(in the rows, 128 means zero)
Each row is followed by its group and then its class within the group.
[111 114 182  76 126 165  70 139 126  53 105 137  97 101 174 108 112 147
 145 109 150 149 114 163 142 141 148 168  91 154 108 153 140 111  91 111
 128 198 126 178 119 151 135 119 104  76 168 130 192 104 113 105 130 123
 109 125 113 168 143 174 157 161 174 194 150  97 126 125 121 110  46 133
 101 136]
<36>/Z
[164  94 120 122 131 105 137 159 167 204 153 136 104 120  94 141 133 112
 115 125 109 116 141  95 118 144  81  65 124 137 139 103 117 114 122 135
 121 109 141 105 105 123 102 112 115 135 161 132 113 135 144 121 111 126
 165 133 176  97 112 124 137 117 106 152 121 101 106 131 124 129 174 122
  86 161]
<33>/T
[ 97 129 153  75 127 128  45 103 147  39 126  99 147 129 202 150  94 139
 146 150 132 128 154 155 120 114 149 172 116 154 134  98 145 114 106  72
  72 155 123 170 135 138 160 114  85  61 174 169 210  82 151 164 111 104
 110 112 134 162 122 162 142 172 174 144 142 114 115 124 133 117  70 114
 110 101]
<36>/Z
[ 99  67 184  66 100 164  19 116 128  62 123 141 108 116 197 102 144 187
 154  97 156 132 125 168 117 135 154 172 111 170  99 125 148 116  84 110
  81 170 135 172 117 151 161 115  90  98 166 181 220  73 111 111 114 138
 105 117 102 182 131 165 149 165 166 192 159 125 140 111  92 111  49 127
 114 148]
<36>/Z
[109  89 157 111 115 128 174 137  91 130  92 143  72 130  86  71 137 132
 153 118 122 126 137 152 140 136 137 119 111 117  99 185 125 145 133 173
 159 122 118 137 122 121 144 126 156 182 106 117 107 129  78  89 153 127
 100 146 108 123 182 120 121 115 124 164 115 138 162 156 128 138 117 132
 133 145]
<33>/J
[144 103 141 119 124 101 144 125 147 132 103 119  93 126 144 118 124 126
 122 110 127 145 139 149 176 150 118 166 105 106 155  93 120 125 144  95
 129 134 141 109 127 131 131 120 104  92 162 173 145  83 147 160 145 107
 180 122 153 113 156 128 136 145 181 200 134 117 125 135 128 144  76 148
  95 151]
<36>/A
[133 113 125 143 130 136 155 124 120 157 141 133 104 140  84  40 146 143
 120 134 144 129 112 138 144 152 134 134 133 122 110 149 124  90 136 187
 153 120 111 116 125 122 124 126 141 145 109 108 110 130  93 116 137 130
 113 140 123 114 130 135 147 121 139 122 130 126 119 119 124 124 137 145
 137 148]
<33>/J
[125  82 171 104 115 157 111 141 115 141 102 152  91 114 105  90 126 137
 159 117 125 115 126 140 126 151 138 111 112 145 111 118 122 130 106 169
 130 151 115 102 111 141 117 130 138 165 140 118 125 125  74  97 147 133
 126 135  98 141 139 122 131  94 110 153 118 134 150 142 107 110 122 123
 132 150]
<33>/Y
[133  92 113 134 126 132 152 130 110 198 140 146  97 119  90 117 128 108
 144 125  98 108 147 121 104 160  87  38 105 147 108 158 123 131 127 165
 117 107 130  94 112 111 113 142 149 176 119  84  92 155  97  98 248 149
 127 127 136  99 120 125 114  86 130 124 119 114 149 139 115 117 194 121
 150 136]
<33>/T
[159  89 107 138 119 110 163 177 128 211 119 140 103 124  85 125 136  90
 112 120  96 108 148 115 120 130  79  61 118 131 124 139 115 141 147 155
 139 112 124  87 117 113 122 148 122 166 114 128 105 187 126 117 144 114
 168 140 171  85 121 132 134 113 109 143 127 125 116 145 101 135 184 110
 174 129]
<33>/T
[119  83 185  56  98 111  72 121 135  78  76 136  67 112 173  53  88 147
 156 131 174 157 117 216 190 167 126 193  66 141 128 121 131 108  93 101
 125 133 104 158  80 179 149 106  61  65 214 185 252  42 115 123 160 103
 182  95 109 166 195 188 164 142 203 224 134  62 110 155  85 144  20 155
  50 131]
<36>/Z
[119  94 168  69 108 137  40 109 143  79 103 127  97  93 179 118 119 163
 152 117 167 148 124 141 158 134 127 169  89 139 137 135 132 107  78 103
  97 173 151 132  97 133 127  92  74  87 186 179 231  58 132 138 134 130
 146  97 128 162 111 163 157 130 161 199 169  74 104 133 106 128  74 138
 102 125]
<36>/Z
[101 103 131 121 125 145 161 144 103 160 113 167  73 144  58  70 140 135
 145 114 134 119  97 143 142 163 130 107  87 144  95 169 135 132 116 180
 153 158 112 111 122 138 132 137 100 186 110 103  93 130  76  80 144 156
 165 135 102 134 156  85 145 105 106 158 120 143 150 111  98 123 128 130
 154 145]
<33>/J
[129  86 144 106  75 147 116 147 122 141 103 137 103 121  98 103 153 141
 162 112 107 126 148 139 126 138 110  79  99 149 107 158 137 135 110 169
 122 128 122 124  82 141 115 134 121 175 129 128 143 105  92  81 150 130
 116 141 122 126 127 151 130 139 102 184 144 118 137 160  85 109 133 113
 143 142]
<33>/Y
[101 116 146 105 117 160 148 135 112 127 105 153 118  91  90 119 137 171
 152 116 131 121 133 122 103 141 138  78 122 134 102 197 141 125 116 183
 138 131 109 132 130 114 141 138 190 180  95  80  96 159  72  78 148 174
 108 142 101 156 133 101  98 110  72 104 113 134 176 139 119 106 150 130
 151 138]
<33>/J
[123 132 154  92 111 111  88  92 129  54 111 117 122 117 171  99 117 152
 130 134 153 152 109 146 156 144 153 190  93 114 126 117 133 124  97  98
 101 161 117 145 114 157 139 121  85  65 168 197 200  72 154 145 142 120
 139 120 107 155 134 157 153 148 178 176 141  92  94 122 122 137  37 143
 113 126]
<36>/Z
[131  72 162 139 118 128 186 128 100 142 120 101  65 133 120  47 127 143
 160 111 198 142  97 161 176 155 111 149  98 119  95 139 116 122 152 159
 172 130  88  87 124 112 114 129 130 164 130 140 109  98  92  97 180 140
 176 131 123 126 173 106 137 127 134 183 154 145 136 128  80 142 109 141
 115 156]
<33>/J
[154  96 150  99 112 118 121 164 107 153  97 146  45 120 110  58 136 131
 200 134 122 122 142 151 149 185 105  74  81 129 112 147 119  13 111 157
 120 124 128 132  98 102 140 131 103 154 166 125 167  87  93 105 155 123
 134 157 137  99 192 170 147 132 110 242 129 127 121 179  64 130 112 122
 143 130]
<33>/Y
[113 125 134 107 130 162 120 158 137 164 127 140 134  87  96 141 134 134
 148 118  83 100 158 108  93 113 135  65 121 148 106 176 133 129 112 200
 118 139 124 106 133 121 105 139 190 166 107  86  87 153 100 108 128 158
 100 166 135 145  82  94 112 107  84 115 125 122 163 138 128 109 190 113
 162 135]
<33>/T
